Below is a small trained network, with its code and all its weights. Each question gives an input and a target symbol and asks what happens when units are switched off, that is, made to give their printed mean instead of their output.

import numpy as np


def w(rows, s, z=0):
    codes = np.array(rows[::2]) - 128.0
    scale = np.full(codes.shape[1], s)
    scale[-1] = z or s
    return codes * scale


def norm(h):
    return h / np.sqrt((h * h).mean(-1, keepdims=True) + 1e-5)


def f(y):
    return np.maximum(y, 0)


def softmax(a):
    e = np.exp(a - a.max(-1, keepdims=True))
    return e / e.sum(-1, keepdims=True)


def log_softmax(a):
    a = a - a.max(-1, keepdims=True)
    return a - np.log(np.exp(a).sum(-1, keepdims=True))


def net(x, mask):
    ids = ['αβγδεζηλμξπσψω'.index(c) for c in x.split()]
    T = len(ids)
    res = E[ids] + P[:T]
    r = norm(res)
    for j in range(3):
        rows = slice(4 * j, 4 * j + 4)
        q, k, v = (r @ M[0][rows].T for M in (Q, K, V))
        z = softmax(np.where(np.tri(T) > 0, q @ k.T / 4**0.5, -1e9)) @ v
        o = O[0][rows]
        res = res + np.where(mask[j], z, o[:, -1]) @ o[:, :-1]
    y = f(norm(res) @ A[0][:, :-1].T + A[0][:, -1])
    res = res + np.where(mask[3:7], y, B[0][:, -1]) @ B[0][:, :-1]
    return log_softmax(norm(res)[-1] @ U[:, :-1].T + U[:, -1])


Q, K, V, O, A, B = {}, {}, {}, {}, {}, {}
E = w([
[166,76,114,213],'α',
[121,93,136,164],'β',
[120,103,133,159],'γ',
[145,101,128,196],'δ',
[130,89,125,204],'ε',
[134,103,135,178],'ζ',
[109,110,143,178],'η',
[111,115,160,180],'λ',
[49,155,166,119],'μ',
[108,156,42,109],'ξ',
[237,130,125,169],'π',
[142,251,144,146],'σ',
[206,145,43,59],'ψ',
[165,78,213,24],'ω',
],0.013)
P = w([
[128,3,100,172],'0',
[140,37,108,175],'1',
[137,68,125,170],'2',
[138,93,135,183],'3',
[130,119,145,178],'4',
[124,138,154,178],'5',
[122,164,164,168],'6',
[126,187,170,158],'7',
[120,211,179,155],'8',
[118,217,180,154],'9',
[112,193,174,172],'10',
],0.006)
Q[0] = w([
[174,156,77,60],'head 0',
[73,110,138,155],'head 0',
[5,134,166,159],'head 0',
[165,151,112,85],'head 0',
[109,171,154,200],'head 1',
[93,49,46,28],'head 1',
[108,145,134,61],'head 1',
[171,112,99,89],'head 1',
[118,120,167,199],'head 2',
[121,110,137,159],'head 2',
[131,135,193,141],'head 2',
[154,106,161,142],'head 2',
],0.013)
K[0] = w([
[133,46,116,118],'head 0',
[162,198,115,153],'head 0',
[161,206,100,150],'head 0',
[142,74,121,110],'head 0',
[149,181,167,102],'head 1',
[89,8,97,131],'head 1',
[144,87,124,156],'head 1',
[86,108,115,146],'head 1',
[140,142,166,134],'head 2',
[141,118,150,137],'head 2',
[98,135,180,95],'head 2',
[134,114,160,108],'head 2',
],0.015)
V[0] = w([
[76,144,92,254],'head 0',
[115,91,207,135],'head 0',
[171,211,113,209],'head 0',
[162,78,153,122],'head 0',
[31,180,24,196],'head 1',
[45,81,133,67],'head 1',
[153,222,25,122],'head 1',
[135,205,191,157],'head 1',
[178,113,96,114],'head 2',
[119,176,41,115],'head 2',
[69,116,79,155],'head 2',
[94,197,84,148],'head 2',
],0.0097)
O[0] = w([
[31,18,94,79,255],'head 0',
[104,120,212,159,166],'head 0',
[151,2,94,57,193],'head 0',
[133,152,167,111,131],'head 0',
[11,118,52,118,161],'head 1',
[94,184,172,28,61],'head 1',
[101,149,68,158,111],'head 1',
[91,135,179,223,183],'head 1',
[97,180,121,134,93],'head 2',
[116,188,78,197,58],'head 2',
[127,96,41,99,156],'head 2',
[148,117,107,180,106],'head 2',
],0.0079,0.0073)
A[0] = w([
[106,178,65,27,254],'neuron 0',
[62,107,255,110,190],'neuron 1',
[177,94,57,151,139],'neuron 2',
[119,54,117,168,159],'neuron 3',
],0.0075,0.0062)
B[0] = w([
[205,254,99,188,198],'neuron 0',
[129,192,105,211,254],'neuron 1',
[112,187,117,164,176],'neuron 2',
[187,223,102,72,252],'neuron 3',
],0.0079,0.0071)
U = w([
[107,98,94,98,87],'α',
[124,95,131,106,103],'β',
[62,167,42,95,117],'γ',
[93,44,177,107,119],'δ',
[140,101,98,116,32],'ε',
[86,92,123,94,136],'ζ',
[136,142,167,85,128],'η',
[220,109,138,197,120],'λ',
[7,184,150,185,160],'μ',
[209,188,54,152,141],'ξ',
[152,150,205,134,255],'π',
[120,98,103,104,70],'σ',
[132,164,110,67,167],'ψ',
[106,153,106,194,68],'ω',
],0.015,0.0068)

Each question gives the input, a string of symbols that net reads in full, and the target symbol t.
The units are the heads (4 rows each of Q, K, V and O) and the neurons (one row each of A and B). Each row of codes is followed by its name. A weight is (code - 128) times the scale printed after its matrix; where a second scale follows, it is the last column's (O, A, B and U).
mask holds one flag per unit, heads first, then neurons. A switched-off unit (its flag False) gives its mean, the last column of its rows in O or B, instead of its output. The means were averaged over made-up inputs and are rounded, as every weight is.
A unit's drop is (log p(t) with every unit on - log p(t) with that unit switched off) / (log p(t) with every unit on - log p(t) with every unit switched off).
The circuit of an input: a set's keep is (log p(t) with only the set's units on - log p(t) with every unit switched off) / (log p(t) with every unit on - log p(t) with every unit switched off). Starting from all 7 units, units are removed one at a time, each time the one whose removal leaves the highest keep (on an exact tie, the one counted first), for as long as the keep stays at least 0.8.
circuit, biggest first: the units of the circuit, biggest drop first
unit that matters most: the unit with the biggest drop
k most important neurons: the k neurons with the biggest drops, biggest first
which heads matter: for each layer, one digit per head in row order, 1 if its drop is at least 0.15 and else 0, layers parted by /
input π δ μ, target λ: which heads matter : 110
input μ λ α α, target δ: unit that matters most : head 1
input ψ λ η, target ξ: circuit, biggest first : (head 1; head 0)
input μ β σ, target μ: which heads matter : 100
input ψ ψ ψ μ, target ξ: which heads matter : 010
input η γ ε γ α λ, target δ: which heads matter : 100
input β ε γ μ γ ω μ, target π: which heads matter : 010
input ξ δ α μ ψ α, target ξ: circuit, biggest first : (neuron 3; head 1)
input ξ α ψ ω λ, target π: circuit, biggest first : (head 1; head 2)
input λ γ μ ψ α, target ξ: circuit, biggest first : (head 1; neuron 3)
input γ μ λ, target μ: which heads matter : 110
input η ψ μ μ α, target μ: circuit, biggest first : (head 0; head 1)
input η ψ η γ π λ ζ μ β π ζ, target λ: which heads matter : 010
input μ γ γ ω ψ π λ ξ π μ λ, target λ: which heads matter : 110
input ψ γ π ε λ, target λ: circuit, biggest first : (head 1)
input β λ γ ε η ψ λ, target ξ: which heads matter : 110
input α λ π ψ ξ, target ξ: circuit, biggest first : (neuron 0; head 1)
input λ η δ ψ ψ δ, target ξ: circuit, biggest first : (head 0; head 1)
input λ δ μ π δ μ ζ, target μ: 2 most important neurons : (neuron 1; neuron 3)
input γ ξ ζ ψ η ω γ, target π: circuit, biggest first : (head 1)
input γ π ε β γ μ λ β ζ ψ β, target ξ: 2 most important neurons : (neuron 3; neuron 2)
input ψ α λ, target ξ: circuit, biggest first : (head 1; head 0)
input γ ψ ω α μ δ, target μ: 2 most important neurons : (neuron 1; neuron 0)
